Where the symbols take the states:
at | τ θ γ ρ π ω
j893 | j993 j682 j591 j741 j573 j895
j363 | j410 j164 j661 j339 j268 j976
j903 | j912 j638 j410 j145 j593 j163
j377 | j543 j925 j48 j112 j124 j21
j223 | j591 j21 j17 j480 j491 j543
j26 | j966 j470 j684 j419 j372 j878
j638 | j302 j383 j534 j903 j410 j593
j410 | j247 j534 j638 j593 j903 j145
j3 | j511 j416 j989 j476 j753 j345
j444 | j721 j137 j654 j289 j549 j904
j360 | j255 j543 j986 j682 j103 j591
j349 | j637 j247 j912 j757 j481 j239
j753 | j546 j989 j3 j345 j476 j939
j384 | j268 j6 j520 j158 j386 j533
j543 | j741 j491 j480 j360 j986 j103
j902 | j501 j956 j637 j745 j116 j449
j993 | j137 j513 j590 j539 j184 j212
j339 | j593 j363 j268 j547 j976 j383
j372 | j196 j684 j26 j878 j419 j778
j597 | j476 j595 j642 j482 j981 j340
j546 | j26 j364 j511 j583 j99 j454
j595 | j3 j686 j670 j597 j642 j981
j345 | j583 j753 j476 j274 j939 j359
j1 | j17 j334 j812 j925 j413 j48
j414 | j241 j163 j281 j247 j302 j912
j491 | j893 j17 j223 j543 j480 j986
j328 | j819 j454 j466 j684 j470 j26
j539 | j444 j993 j184 j668 j212 j407
j511 | j684 j359 j364 j99 j546 j583
j965 | j533 j966 j196 j540 j144 j6
j359 | j328 j939 j274 j511 j364 j546
j481 | j902 j912 j349 j239 j757 j241
j875 | j925 j612 j831 j52 j501 j234
j144 | j899 j196 j965 j6 j540 j520
j416 | j359 j482 j340 j3 j989 j753
j533 | j547 j386 j158 j164 j899 j661
j573 | j184 j591 j893 j895 j741 j255
j904 | j595 j549 j289 j89 j69 j209
j534 | j414 j547 j383 j410 j638 j903
j976 | j145 j268 j339 j383 j547 j534
j454 | j878 j99 j583 j328 j466 j470
j833 | j89 j407 j291 j654 j137 j444
j164 | j534 j533 j899 j363 j661 j268
j22 | j612 j241 j95 j637 j956 j902
j145 | j481 j903 j593 j281 j163 j414
j878 | j144 j372 j419 j819 j778 j75
j334 | j112 j52 j234 j1 j812 j413
j981 | j345 j642 j597 j340 j482 j416
j642 | j753 j670 j595 j981 j597 j482
j184 | j654 j590 j993 j212 j539 j668
j757 | j116 j349 j481 j241 j239 j95
j812 | j21 j234 j334 j413 j1 j925
j547 | j163 j339 j976 j534 j383 j638
j413 | j223 j812 j1 j48 j925 j377
j364 | j470 j274 j359 j546 j511 j99
j470 | j75 j466 j328 j26 j684 j372
j340 | j274 j981 j482 j989 j416 j3
j593 | j349 j410 j903 j163 j145 j281
j75 | j520 j778 j819 j966 j641 j196
j520 | j363 j540 j6 j386 j384 j158
j899 | j383 j158 j533 j661 j164 j363
j302 | j95 j281 j414 j912 j247 j349
j383 | j281 j976 j547 j638 j534 j410
j986 | j895 j480 j543 j103 j360 j682
j268 | j903 j661 j363 j976 j339 j547
j291 | j69 j668 j407 j137 j833 j654
j48 | j480 j413 j925 j124 j377 j112
j124 | j986 j48 j377 j21 j112 j17
j116 | j52 j637 j902 j449 j745 j350
j407 | j904 j212 j668 j833 j291 j137
j419 | j965 j26 j372 j778 j878 j819
j819 | j6 j878 j778 j641 j75 j966
j95 | j350 j239 j241 j956 j22 j637
j449 | j334 j116 j745 j612 j350 j831
j590 | j833 j571 j513 j184 j993 j539
j956 | j831 j95 j22 j902 j637 j116
j925 | j491 j1 j413 j377 j48 j124
j549 | j686 j654 j444 j904 j289 j69
j289 | j670 j444 j549 j69 j904 j89
j17 | j682 j112 j21 j491 j223 j480
j670 | j989 j721 j686 j642 j595 j597
j831 | j413 j350 j612 j501 j875 j52
j209 | j981 j69 j89 j721 j864 j686
j540 | j164 j965 j144 j520 j6 j384
j163 | j757 j593 j145 j414 j281 j302
j103 | j571 j986 j360 j591 j682 j893
j239 | j745 j481 j757 j95 j241 j22
j513 | j291 j255 j571 j993 j590 j184
j89 | j597 j904 j69 j864 j209 j721
j778 | j540 j419 j878 j75 j819 j641
j255 | j668 j741 j895 j513 j571 j590
j668 | j289 j539 j212 j291 j407 j833
j654 | j864 j833 j137 j549 j444 j289
j466 | j778 j583 j454 j470 j328 j684
j939 | j454 j476 j345 j359 j274 j364
j864 | j482 j89 j209 j686 j721 j670
j641 | j384 j819 j75 j196 j966 j965
j741 | j539 j893 j573 j255 j895 j571
j386 | j339 j520 j384 j533 j158 j899
j158 | j976 j384 j386 j899 j533 j164
j350 | j812 j745 j449 j831 j612 j875
j476 | j99 j3 j753 j939 j345 j274
j69 | j642 j289 j904 j209 j89 j864
j682 | j513 j360 j103 j893 j591 j573
j480 | j573 j223 j491 j986 j543 j360
j247 | j22 j414 j302 j349 j912 j481
j912 | j956 j302 j247 j481 j349 j757
j212 | j549 j184 j539 j407 j668 j291
j637 | j875 j22 j956 j116 j902 j745
j745 | j234 j902 j116 j350 j449 j612
j234 | j124 j501 j52 j812 j334 j1
j274 | j466 j345 j939 j364 j359 j511
j895 | j212 j573 j741 j571 j255 j513
j21 | j103 j124 j112 j223 j17 j491
j661 | j638 j899 j164 j268 j363 j339
j482 | j939 j597 j981 j416 j340 j989
j52 | j377 j875 j501 j334 j234 j812
j501 | j48 j831 j875 j234 j52 j334
j583 | j419 j546 j99 j466 j454 j328
j686 | j416 j864 j721 j595 j670 j642
j966 | j386 j75 j641 j965 j196 j144
j196 | j158 j641 j966 j144 j965 j540
j6 | j661 j144 j540 j384 j520 j386
j137 | j209 j291 j833 j444 j654 j549
j571 | j407 j895 j255 j590 j513 j993
j684 | j641 j328 j470 j372 j26 j419
j112 | j360 j377 j124 j17 j21 j223
j989 | j364 j340 j416 j753 j3 j476
j591 | j590 j103 j682 j573 j893 j741
j99 | j372 j511 j546 j454 j583 j466
j281 | j239 j145 j163 j302 j414 j247
j721 | j340 j209 j864 j670 j686 j595
j241 | j449 j757 j239 j22 j95 j956
j612 | j1 j449 j350 j875 j831 j501

The rows follow the links: the fewer symbols apart two states are, the more alike their rows tend to be.

Row, then state:
[-199, 25, 13, 63, -18, 83, -86, -107, 77, 30, 61, -81, 80, -34, 20, -68, -93, -52, 162, -19, -4, 227, 192, 72, -66, 12, 33, 85, 18, -59, 276, -212, 10, -130, 77, 72, -207, -6, 37, 110, -150, -70, -76, 81, 98, -29, -139, 93, -63, -82, 262, -5, -165, 46, 6, 77, -17, 115, -76, -3, -31, 66, 5, 4]
state: j638
[52, 108, 114, 64, -125, -97, -19, -17, -89, -12, 87, 99, -5, 98, -68, 67, 115, 0, 6, 54, 12, -2, -38, -41, -65, -114, -152, -29, -253, 158, -124, 189, -35, 202, -3, 16, 40, -106, -98, -43, 98, -11, 97, -21, -75, 158, 102, -45, -25, 7, -336, 122, 197, -13, -40, -72, 60, 18, 46, -152, 161, -94, -32, 2]
state: j360
[133, -167, -152, -130, 141, 30, 91, 128, 17, -56, -178, -34, -57, -41, 67, 29, -70, 44, -155, -43, 6, -202, -157, -21, 121, 121, 125, -63, 283, -66, -128, -13, 38, -150, -79, -78, 131, 97, 64, -62, 37, 54, -17, -79, -35, -143, 32, -39, 106, 51, 104, -133, -28, -61, 39, 40, -52, -157, 58, 179, -158, -8, 25, 5]
state: j359
[-172, -65, -52, 51, -23, 90, -108, -66, 79, -47, -24, -106, 92, 24, 63, 7, -154, -47, 136, -16, 17, 203, 136, 67, -63, 43, 54, 52, 119, -12, 242, -213, 21, -266, 57, 65, -231, -4, 48, 98, -154, -110, -39, 39, 53, -59, -112, 79, -12, -82, 263, -36, -122, -19, 25, 131, -48, 48, -17, 72, -66, 3, 11, 23]
state: j661
[176, 23, 96, 94, -100, -121, -55, 55, -42, -76, -58, 108, -7, 155, -11, 82, 185, 72, -86, 64, 31, -171, -56, -56, -17, -101, -71, 4, -137, -74, -261, 189, 55, 102, 40, -57, 109, 26, -35, -55, 41, 4, 168, -13, -26, 128, 115, -100, 16, 109, -255, 158, 121, 7, 32, -136, 17, 16, 113, 13, 208, 2, 69, -73]
state: j539
[36, -199, -178, -108, 105, 71, 37, 85, 23, -96, -173, -83, -12, -14, 80, 64, -159, 1, -75, -44, 17, -70, -118, 5, 70, 132, 113, -63, 311, 30, -5, -82, 13, -268, -76, -33, 12, 37, 63, -26, 2, -7, -30, -78, -49, -149, 4, -4, 111, -11, 159, -150, -15, -104, 31, 129, -65, -157, 57, 169, -192, -66, -4, 44]
state: j470
[-106, -150, -117, -7, 11, 89, -76, -6, 61, -107, -114, -113, 73, 46, 87, 62, -196, -41, 70, -28, 30, 124, 36, 47, -26, 81, 76, -3, 225, 51, 169, -182, 16, -345, -2, 40, -178, -4, 60, 55, -107, -103, -20, -22, -6, -94, -66, 52, 51, -71, 229, -85, -60, -86, 39, 171, -66, -50, 35, 130, -123, -60, 0, 41]
state: j540
[-125, -135, -106, 8, 3, 89, -89, -22, 66, -97, -101, -115, 77, 42, 81, 51, -191, -45, 86, -22, 34, 151, 58, 54, -41, 69, 74, 15, 199, 36, 189, -195, 19, -338, 13, 49, -195, -8, 57, 64, -125, -110, -20, -8, 11, -87, -86, 59, 39, -78, 236, -76, -73, -71, 37, 165, -62, -27, 24, 120, -116, -55, 2, 40]
state: j520
[203, -122, -84, -82, 116, -18, 78, 131, 13, -37, -173, 17, -68, -26, 48, 9, 46, 84, -189, -16, 1, -280, -145, -48, 127, 71, 104, -33, 204, -176, -231, 55, 61, -45, -41, -112, 199, 139, 59, -74, 41, 92, 33, -49, -4, -93, 59, -75, 88, 111, 39, -59, -28, -14, 55, -54, -39, -104, 66, 166, -57, 59, 64, -46]
state: j340
[139, -163, -143, -125, 138, 24, 88, 131, 15, -53, -183, -32, -58, -43, 66, 28, -56, 48, -162, -35, 6, -213, -158, -30, 122, 111, 126, -59, 277, -80, -143, -2, 38, -136, -74, -86, 137, 102, 68, -65, 41, 62, -15, -73, -28, -138, 38, -42, 105, 61, 102, -129, -25, -58, 43, 26, -51, -153, 54, 176, -149, -2, 28, -4]
state: j274
[-73, 174, 96, -11, -52, -39, 62, -76, -81, 114, 216, 57, -28, -56, -108, -45, 51, -54, 61, 10, -36, 117, 10, -11, -47, -69, -136, -27, -272, 214, 50, 115, -106, 288, -35, 55, 7, -138, -108, -10, 115, 28, -48, 10, -46, 101, 23, 24, -71, -56, -232, 35, 128, 29, -89, -31, 83, 42, -83, -245, 45, -62, -97, 47]
state: j413
[224, -24, 46, 53, -22, -96, -19, 100, -5, -63, -124, 87, -33, 97, 16, 49, 180, 98, -145, 41, 31, -266, -78, -54, 50, -49, 11, 10, -15, -193, -293, 146, 85, 60, 31, -107, 173, 106, 14, -64, 21, 48, 145, -12, 3, 57, 101, -114, 41, 141, -134, 104, 36, 19, 55, -146, -1, -7, 113, 96, 151, 68, 102, -93]
state: j549
[-189, 157, 71, 7, 13, 53, 25, -129, 24, 160, 214, -31, 13, -140, -57, -148, -12, -61, 144, -25, -54, 205, 166, 48, -38, -20, -21, 60, -145, -3, 247, -105, -55, 157, 41, 74, -97, -45, -17, 77, -46, 20, -137, 97, 92, 5, -120, 101, -121, -77, 124, -10, -127, 103, -58, -5, 46, 138, -168, -154, -23, 89, -50, 20]
state: j239
[225, -35, 40, 42, -15, -95, -11, 100, -6, -56, -134, 87, -37, 93, 14, 45, 176, 100, -151, 40, 23, -269, -80, -58, 51, -44, 17, 2, 6, -206, -293, 138, 80, 55, 22, -101, 177, 113, 20, -67, 29, 54, 136, -15, 5, 46, 101, -112, 43, 144, -122, 93, 24, 21, 57, -149, -11, -15, 105, 105, 139, 73, 101, -98]
state: j289
[-81, -166, -137, -29, 29, 92, -54, 15, 49, -112, -132, -113, 56, 37, 86, 72, -204, -38, 40, -30, 33, 91, -2, 42, -8, 99, 83, -17, 255, 63, 132, -163, 16, -347, -13, 29, -145, -3, 62, 33, -85, -94, -21, -42, -18, -112, -52, 41, 73, -68, 209, -105, -44, -98, 35, 176, -70, -82, 48, 145, -149, -75, -11, 48]
state: j196
[-197, 134, 64, 26, 10, 62, 3, -131, 44, 147, 188, -45, 29, -126, -39, -139, -23, -57, 151, -21, -46, 219, 183, 56, -47, -18, -9, 74, -117, -30, 263, -137, -39, 101, 55, 75, -126, -28, -2, 91, -74, 7, -129, 97, 101, -4, -128, 99, -113, -75, 166, -2, -146, 100, -47, 7, 29, 143, -158, -119, -18, 94, -38, 16]
state: j349
[197, -124, -96, -92, 120, -17, 82, 140, 15, -38, -173, 9, -65, -28, 47, 13, 34, 78, -189, -17, 3, -281, -149, -40, 129, 74, 112, -36, 210, -167, -218, 51, 59, -55, -49, -111, 195, 135, 62, -73, 45, 89, 23, -51, -10, -100, 58, -72, 87, 108, 50, -69, -34, -19, 51, -50, -41, -114, 64, 173, -71, 54, 58, -43]
state: j416
[100, 75, 115, 92, -134, -109, -44, 8, -76, -45, 29, 105, 1, 141, -49, 87, 146, 23, -21, 64, 26, -58, -47, -44, -60, -122, -132, -17, -225, 85, -178, 192, -5, 159, 15, -5, 51, -66, -80, -48, 76, -15, 135, -21, -68, 161, 116, -70, -8, 42, -326, 149, 186, -14, -5, -93, 48, 12, 81, -94, 193, -72, 6, -29]
state: j573
[158, 36, 102, 100, -114, -119, -54, 46, -45, -70, -42, 110, -4, 157, -19, 83, 173, 65, -65, 68, 36, -148, -53, -53, -26, -111, -89, 3, -157, -41, -249, 189, 42, 116, 33, -50, 98, 2, -42, -53, 47, -6, 169, -14, -39, 142, 117, -98, 16, 95, -275, 167, 129, 0, 31, -126, 24, 19, 110, -15, 212, -12, 58, -65]
state: j993
[201, 1, 83, 84, -72, -110, -43, 69, -22, -72, -93, 103, -16, 134, 1, 69, 190, 87, -111, 59, 33, -219, -62, -56, 9, -83, -36, 9, -82, -136, -281, 168, 72, 89, 39, -80, 133, 69, -10, -58, 29, 23, 167, -14, -13, 101, 107, -115, 27, 127, -201, 142, 77, 11, 48, -146, 5, 8, 113, 56, 190, 34, 88, -87]
state: j291

Each walk starts at a row. The symbols on each line, taken left to right, move it on to the next state.
Each answer is a row, close to the row of the state it stands for.
---
[170, -150, -125, -114, 133, 8, 89, 137, 13, -48, -182, -16, -63, -43, 51, 15, -17, 62, -178, -30, 0, -245, -160, -33, 128, 102, 122, -52, 257, -114, -178, 22, 45, -103, -67, -101, 172, 118, 66, -73, 43, 76, -2, -64, -19, -125, 47, -58, 100, 81, 81, -108, -33, -39, 46, -6, -46, -138, 58, 177, -117, 26, 42, -16]
γ γ θ θ τ ω θ θ [158, -154, -132, -121, 137, 12, 91, 131, 12, -49, -176, -18, -66, -48, 61, 20, -33, 59, -171, -32, 2, -237, -156, -28, 126, 105, 124, -53, 265, -107, -164, 11, 46, -109, -66, -94, 161, 112, 68, -68, 44, 74, -6, -70, -21, -130, 43, -53, 103, 77, 85, -118, -28, -46, 41, 5, -48, -147, 60, 178, -130, 15, 35, -11]
ω π θ π γ γ τ γ [77, -185, -165, -125, 120, 50, 64, 110, 20, -78, -180, -62, -35, -32, 68, 50, -125, 19, -117, -43, 10, -132, -142, -9, 99, 129, 122, -68, 305, -1, -63, -49, 20, -222, -80, -52, 68, 66, 67, -48, 20, 19, -32, -82, -45, -153, 18, -20, 114, 18, 134, -149, -13, -90, 34, 97, -62, -164, 55, 173, -189, -49, 1, 30]
---
[-61, -180, -150, -48, 41, 92, -43, 28, 42, -108, -146, -104, 46, 29, 89, 70, -206, -25, 20, -37, 30, 64, -28, 33, 5, 105, 88, -26, 268, 63, 108, -152, 11, -342, -35, 17, -119, 7, 60, 20, -67, -84, -19, -50, -28, -120, -41, 35, 81, -64, 202, -119, -34, -101, 38, 173, -69, -102, 53, 146, -161, -83, -7, 54]
π θ ρ γ τ τ θ ρ γ [-173, -60, -38, 53, -21, 91, -110, -76, 77, -43, -19, -104, 92, 22, 60, -5, -144, -45, 142, -16, 19, 211, 144, 69, -66, 35, 49, 57, 112, -21, 246, -218, 18, -253, 58, 63, -224, -2, 51, 101, -158, -107, -39, 42, 62, -50, -114, 80, -20, -84, 265, -29, -130, -10, 21, 123, -44, 62, -21, 61, -61, 17, 6, 24]
π π ρ ω γ θ ρ ω π [-202, 61, 30, 59, -12, 76, -62, -119, 75, 66, 100, -67, 66, -57, 8, -89, -71, -53, 160, -17, -18, 228, 196, 70, -61, 4, 24, 86, -21, -61, 278, -197, -2, -70, 80, 77, -192, -3, 31, 108, -139, -47, -89, 85, 106, -25, -143, 93, -83, -75, 243, -7, -171, 68, -9, 51, -6, 136, -104, -29, -20, 87, -2, 2]
---
[-186, -29, -26, 63, -22, 90, -103, -86, 80, -26, 3, -98, 87, 4, 51, -22, -130, -49, 150, -14, 12, 219, 160, 74, -67, 25, 48, 65, 81, -32, 262, -219, 15, -217, 71, 65, -225, 0, 51, 104, -159, -95, -44, 56, 76, -46, -122, 85, -28, -84, 273, -21, -142, 3, 17, 109, -35, 79, -38, 50, -48, 29, 8, 16]
ρ ρ ω θ θ θ ω [-195, 13, 2, 66, -20, 84, -87, -106, 79, 19, 48, -88, 83, -28, 31, -58, -102, -48, 161, -12, -4, 226, 187, 72, -68, 16, 34, 78, 29, -54, 275, -212, 11, -149, 78, 74, -214, -5, 39, 112, -154, -78, -67, 78, 95, -32, -136, 91, -60, -81, 262, -12, -167, 41, 9, 81, -21, 113, -71, 8, -30, 60, 0, 9]
θ ρ ω ω ω ρ ρ [-198, 140, 68, 18, 8, 55, 9, -129, 34, 152, 199, -36, 23, -133, -50, -144, -17, -63, 145, -20, -45, 217, 179, 52, -45, -16, -10, 71, -124, -18, 259, -126, -44, 120, 49, 75, -118, -31, -7, 84, -66, 9, -135, 96, 94, 1, -127, 100, -116, -75, 156, -8, -140, 102, -52, -1, 36, 144, -160, -136, -21, 97, -42, 15]
---
[-203, 122, 55, 32, 4, 67, -15, -126, 49, 128, 167, -50, 38, -112, -27, -131, -34, -58, 155, -18, -37, 222, 190, 59, -50, -7, 0, 82, -92, -43, 272, -155, -30, 62, 64, 75, -141, -17, 10, 100, -93, -8, -121, 101, 106, -9, -140, 98, -108, -77, 189, -5, -154, 94, -38, 20, 23, 147, -142, -100, -21, 98, -23, 9]
ρ τ ω γ ω τ [-89, 177, 97, -19, -37, -24, 66, -84, -73, 131, 231, 48, -33, -84, -111, -63, 42, -57, 72, 2, -44, 125, 24, -9, -46, -63, -130, -22, -265, 199, 76, 93, -106, 297, -29, 60, 11, -137, -98, -5, 107, 36, -68, 21, -33, 90, 4, 39, -83, -63, -201, 30, 97, 39, -94, -33, 82, 50, -101, -249, 33, -50, -97, 50]
ρ ρ τ τ τ τ [216, -16, 59, 69, -43, -105, -29, 89, -15, -70, -105, 98, -27, 115, 11, 58, 185, 98, -131, 50, 28, -244, -74, -56, 33, -68, -11, 13, -40, -174, -292, 160, 78, 74, 38, -96, 162, 91, 6, -58, 23, 42, 154, -14, 0, 73, 108, -113, 36, 135, -160, 119, 51, 19, 52, -147, -1, 1, 110, 82, 168, 53, 100, -92]
---
[190, 12, 87, 93, -88, -117, -53, 63, -35, -73, -78, 106, -9, 147, -5, 75, 190, 81, -95, 63, 33, -191, -58, -57, -4, -93, -56, 8, -111, -109, -269, 179, 63, 97, 39, -71, 123, 46, -23, -55, 28, 13, 169, -10, -21, 119, 110, -109, 18, 117, -227, 151, 92, 7, 43, -142, 15, 12, 116, 33, 204, 18, 80, -85]
τ ω π ω ρ γ [226, -83, -27, -30, 67, -58, 45, 127, 10, -42, -160, 49, -55, 19, 38, 17, 117, 100, -182, 9, 8, -297, -125, -52, 108, 24, 81, -7, 122, -217, -273, 92, 79, 12, -9, -113, 206, 141, 46, -73, 32, 86, 74, -31, 9, -39, 81, -94, 66, 139, -20, 10, -20, 11, 59, -112, -25, -62, 81, 150, 32, 82, 90, -78]
τ π γ ρ ρ ω τ θ γ ω [47, -193, -177, -114, 110, 63, 45, 94, 25, -88, -177, -77, -23, -18, 80, 60, -159, 8, -88, -44, 16, -87, -124, 2, 76, 130, 119, -68, 305, 24, -20, -76, 15, -261, -78, -39, 26, 50, 68, -30, 11, -10, -32, -80, -47, -153, 6, -4, 109, -4, 149, -150, -10, -103, 36, 124, -69, -160, 56, 171, -190, -64, -2, 41]
---
[227, -77, -20, -22, 59, -62, 37, 125, 9, -43, -153, 59, -53, 31, 29, 18, 127, 100, -181, 16, 11, -300, -122, -50, 99, 16, 74, -7, 109, -223, -281, 102, 83, 19, -4, -118, 206, 142, 50, -70, 34, 84, 83, -26, 12, -28, 78, -102, 63, 142, -30, 17, -22, 14, 57, -115, -23, -61, 88, 152, 45, 84, 94, -75]
γ ω π γ ρ [215, -100, -57, -60, 94, -37, 63, 133, 15, -37, -166, 36, -63, -6, 43, 11, 83, 92, -188, -6, 3, -296, -135, -45, 120, 44, 93, -20, 164, -200, -253, 76, 72, -14, -25, -119, 208, 143, 53, -75, 38, 91, 50, -40, 9, -66, 67, -85, 81, 130, 12, -28, -31, 3, 57, -88, -36, -89, 72, 163, -13, 73, 77, -56]
π τ ω ρ ρ [91, -186, -172, -128, 135, 46, 72, 114, 18, -73, -184, -55, -39, -34, 69, 48, -116, 23, -123, -46, 7, -149, -149, -13, 99, 129, 124, -65, 302, -10, -77, -41, 23, -206, -81, -60, 86, 70, 71, -51, 24, 24, -27, -79, -46, -147, 16, -23, 115, 23, 126, -151, -18, -81, 39, 85, -62, -162, 55, 174, -182, -38, 10, 27]
---
[-93, 183, 95, -19, -29, -17, 72, -89, -72, 142, 238, 42, -33, -93, -110, -68, 38, -55, 76, -1, -47, 134, 29, -5, -43, -62, -118, -19, -263, 191, 85, 83, -101, 294, -30, 62, 3, -131, -99, 1, 102, 37, -78, 23, -28, 89, 1, 46, -86, -61, -183, 24, 84, 44, -96, -36, 81, 54, -112, -250, 28, -42, -101, 49]
τ ω γ θ θ θ ω [-35, 157, 104, 10, -73, -53, 38, -56, -90, 78, 179, 72, -22, -12, -99, -4, 69, -40, 51, 21, -26, 82, -10, -24, -57, -85, -148, -38, -277, 219, 0, 145, -87, 268, -32, 48, 16, -137, -105, -23, 123, 9, -6, -6, -66, 122, 53, 1, -60, -44, -284, 64, 166, 8, -82, -42, 76, 28, -44, -225, 80, -87, -84, 39]
ω ω γ τ γ ρ γ [87, 81, 114, 83, -130, -111, -35, 2, -75, -43, 41, 106, 4, 138, -53, 79, 136, 19, -21, 60, 17, -44, -42, -46, -57, -115, -141, -20, -232, 106, -173, 190, -7, 169, 12, -3, 50, -74, -86, -44, 78, -22, 126, -19, -67, 161, 113, -66, -13, 33, -332, 146, 189, -16, -14, -90, 49, 16, 74, -115, 190, -76, 3, -23]
